Below is a small trained network, with its code and all its weights. Each question gives an input and a target symbol and asks what happens when units are switched off, that is, made to give their printed mean instead of their output.

import numpy as np


def w(rows, s, z=0):
    codes = np.array(rows[::2]) - 128.0
    scale = np.full(codes.shape[1], s)
    scale[-1] = z or s
    return codes * scale


def f(y):
    return np.maximum(y, 0)


def softmax(a):
    e = np.exp(a - a.max(-1, keepdims=True))
    return e / e.sum(-1, keepdims=True)


def log_softmax(a):
    a = a - a.max(-1, keepdims=True)
    return a - np.log(np.exp(a).sum(-1, keepdims=True))


def net(x, mask):
    ids = ['ΓΔΞΠΨαβεζηλμστφω'.index(c) for c in x.split()]
    T = len(ids)
    res = E[ids] + P[:T]
    u = 0
    for l in range(2):
        r = res
        for j in range(3):
            rows = slice(2 * j, 2 * j + 2)
            q, k, v = (r @ M[l][rows].T for M in (Q, K, V))
            z = softmax(np.where(np.tri(T) > 0, q @ k.T / 2**0.5, -1e9)) @ v
            o = O[l][rows]
            res = res + np.where(mask[u + j], z, o[:, -1]) @ o[:, :-1]
        u += 3
        y = f(res @ A[l][:, :-1].T + A[l][:, -1])
        res = res + np.where(mask[u : u + 8], y, B[l][:, -1]) @ B[l][:, :-1]
        u += 8
    return log_softmax(res[-1] @ U[:, :-1].T + U[:, -1])


Q, K, V, O, A, B = {}, {}, {}, {}, {}, {}
E = w([
[53,110,110,136,146],'Γ',
[213,112,157,142,183],'Δ',
[95,174,164,89,125],'Ξ',
[232,85,162,124,200],'Π',
[181,83,156,133,206],'Ψ',
[125,116,110,15,119],'α',
[216,114,176,168,64],'β',
[154,34,129,110,185],'ε',
[162,198,77,141,132],'ζ',
[87,98,218,139,37],'η',
[79,201,73,95,203],'λ',
[122,5,128,173,56],'μ',
[169,198,103,135,118],'σ',
[107,122,217,151,172],'τ',
[92,206,163,226,199],'φ',
[180,125,56,171,81],'ω',
],0.018)
P = w([
[1,110,167,4,25],'0',
[56,72,119,53,100],'1',
[88,68,115,104,146],'2',
[104,71,124,165,171],'3',
[116,57,131,183,185],'4',
[110,40,147,196,185],'5',
],0.005)
Q[0] = w([
[73,105,245,105,175],'L0H1',
[254,16,226,170,250],'L0H1',
[181,91,142,56,151],'L0H2',
[93,85,116,206,238],'L0H2',
[250,48,118,148,207],'L0H3',
[102,141,183,134,46],'L0H3',
],0.0085)
K[0] = w([
[53,107,209,117,160],'L0H1',
[142,79,198,248,134],'L0H1',
[152,79,125,113,85],'L0H2',
[134,103,129,156,161],'L0H2',
[180,139,71,161,186],'L0H3',
[147,78,147,120,89],'L0H3',
],0.012)
V[0] = w([
[75,254,151,117,87],'L0H1',
[152,135,118,87,225],'L0H1',
[172,50,137,177,112],'L0H2',
[213,123,165,189,147],'L0H2',
[192,80,162,142,157],'L0H3',
[131,126,133,92,214],'L0H3',
],0.0062)
O[0] = w([
[79,118,211,202,253,8],'L0H1',
[67,84,197,88,46,154],'L0H1',
[177,131,82,77,191,169],'L0H2',
[91,182,178,55,144,81],'L0H2',
[9,100,139,228,104,196],'L0H3',
[198,136,93,204,162,246],'L0H3',
],0.0056,0.0015)
A[0] = w([
[95,41,166,129,108,212],'L0N1',
[73,178,57,97,181,97],'L0N2',
[129,160,174,243,205,84],'L0N3',
[127,202,212,173,37,253],'L0N4',
[221,123,215,134,154,195],'L0N5',
[154,143,154,58,139,100],'L0N6',
[254,134,55,110,170,106],'L0N7',
[71,209,163,54,85,121],'L0N8',
],0.007,0.0045)
B[0] = w([
[75,94,142,154,136,253],'L0N1',
[24,230,152,161,101,163],'L0N2',
[162,82,188,201,191,200],'L0N3',
[150,247,100,105,37,225],'L0N4',
[91,80,123,7,115,227],'L0N5',
[150,172,87,50,156,146],'L0N6',
[75,129,32,207,188,206],'L0N7',
[69,122,2,173,77,168],'L0N8',
],0.0075,0.0053)
Q[1] = w([
[174,108,72,139,242],'L1H1',
[217,44,145,150,62],'L1H1',
[127,56,128,126,195],'L1H2',
[121,73,122,1,154],'L1H2',
[157,123,111,119,168],'L1H3',
[59,153,85,178,56],'L1H3',
],0.0096)
K[1] = w([
[109,180,20,225,199],'L1H1',
[254,129,85,189,103],'L1H1',
[146,63,205,167,114],'L1H2',
[179,142,134,198,83],'L1H2',
[75,157,139,170,83],'L1H3',
[126,147,24,94,144],'L1H3',
],0.0071)
V[1] = w([
[254,169,74,190,65],'L1H1',
[111,173,130,130,152],'L1H1',
[148,86,120,106,164],'L1H2',
[102,164,164,86,115],'L1H2',
[82,144,158,146,147],'L1H3',
[113,143,84,119,171],'L1H3',
],0.0096)
O[1] = w([
[228,82,116,123,100,2],'L1H1',
[155,126,74,96,159,149],'L1H1',
[95,101,149,54,114,112],'L1H2',
[105,139,155,34,134,142],'L1H2',
[119,86,123,96,137,162],'L1H3',
[57,165,129,2,118,166],'L1H3',
],0.0081,0.0055)
A[1] = w([
[124,137,89,76,90,110],'L1N1',
[135,127,157,193,47,129],'L1N2',
[139,119,152,61,193,133],'L1N3',
[96,57,191,142,146,141],'L1N4',
[87,133,117,173,126,101],'L1N5',
[147,160,152,58,119,253],'L1N6',
[89,139,88,118,51,104],'L1N7',
[116,249,174,121,170,141],'L1N8',
],0.013,0.0059)
B[1] = w([
[163,193,66,131,214,175],'L1N1',
[164,126,231,148,254,168],'L1N2',
[105,153,207,57,169,183],'L1N3',
[82,42,128,130,109,203],'L1N4',
[196,123,52,114,123,180],'L1N5',
[174,177,137,52,91,191],'L1N6',
[120,132,74,198,193,202],'L1N7',
[213,113,143,172,27,250],'L1N8',
],0.0086,0.013)
U = w([
[151,191,48,148,38,171],'Γ',
[152,168,205,75,38,165],'Δ',
[173,110,205,185,81,164],'Ξ',
[129,127,190,71,114,121],'Π',
[59,105,241,110,38,139],'Ψ',
[130,90,139,123,117,189],'α',
[73,208,209,226,254,150],'β',
[47,67,48,144,74,212],'ε',
[244,124,185,97,203,75],'ζ',
[140,57,134,224,201,10],'η',
[91,193,88,101,250,112],'λ',
[179,107,24,195,217,2],'μ',
[178,81,119,94,142,148],'σ',
[118,81,160,128,159,138],'τ',
[130,100,192,123,210,56],'φ',
[215,39,114,89,101,101],'ω',
],0.0083,0.006)

Each question gives the input, a string of symbols that net reads in full, and the target symbol t.
The units are the heads (2 rows each of Q, K, V and O) and the neurons (one row each of A and B). Each row of codes is followed by its name. A weight is (code - 128) times the scale printed after its matrix; where a second scale follows, it is the last column's (O, A, B and U).
mask holds one flag per unit, layer by layer, with each layer's heads first. A switched-off unit (its flag False) gives its mean, the last column of its rows in O or B, instead of its output. The means were averaged over made-up inputs and are rounded, as every weight is.
A unit's drop is (log p(t) with every unit on - log p(t) with that unit switched off) / (log p(t) with every unit on - log p(t) with every unit switched off).
The circuit of an input: a set's keep is (log p(t) with only the set's units on - log p(t) with every unit switched off) / (log p(t) with every unit on - log p(t) with every unit switched off). Starting from the 12 units with the biggest drops (on a tie, the unit counted first), units are removed one at a time, each time the one whose removal leaves the highest keep (on an exact tie, the one counted first), for as long as the keep stays at least 0.8.
circuit, biggest first: the units of the circuit, biggest drop first
most important unit: the unit with the biggest drop
k most important neurons: the k neurons with the biggest drops, biggest first
top k neurons in layer l: the k neurons of layer l with the biggest drops, biggest first
heads that matter: for each layer, one digit per head in row order, 1 if its drop is at least 0.15 and else 0, layers parted by /
input ζ Γ ω Ψ Δ, target ω: circuit, biggest first => L1H1; L0H1
input Γ σ ω Π, target ω: circuit, biggest first => L1H1; L0H1
input σ σ Ξ Ξ, target Δ: heads that matter => 101 / 010
input λ Ξ φ α β, target ζ: heads that matter => 000 / 100
input ω β φ, target Ξ: heads that matter => 000 / 000
input Δ λ Δ, target λ: most important unit => L0N7
input α Δ λ Ξ μ Δ, target μ: heads that matter => 101 / 010
input Ξ Ξ ω η, target β: heads that matter => 010 / 000
input τ ζ μ α ε, target μ: top 2 neurons in layer 1 => L1N8; L1N6
input η Ψ ω λ Π, target ω: circuit, biggest first => L0H1; L1H1
input β β α β Π ε, target ε: heads that matter => 011 / 000
input φ η ζ λ λ Δ, target λ: circuit, biggest first => L1N8; L0N5
input Π λ α Δ Ψ η, target β: circuit, biggest first => L1N2; L1N7; L0N4
input μ σ β η α Π, target η: top 2 neurons in layer 1 => L1N4; L1N6
input Δ Δ ε, target ε: most important unit => L0H3
input Ψ α Π ω, target μ: heads that matter => 100 / 000
input Γ Δ Ξ μ α Ξ, target Δ: top 2 neurons in layer 1 => L1N6; L1N8
input ε η Γ Δ, target η: top 3 neurons in layer 0 => L0N7; L0N4; L0N3
input α τ Γ α ε Ξ, target Γ: 2 most important neurons => L0N4; L0N8
input α λ α Ψ, target λ: circuit, biggest first => L1N8; L1H1; L0N5
input Ψ Ξ Ψ, target Ψ: most important unit => L0H3
input α ω λ τ Π λ, target Δ: top 3 neurons in layer 1 => L1N8; L1N3; L1N7
input λ λ Ξ φ Ψ, target φ: heads that matter => 100 / 000
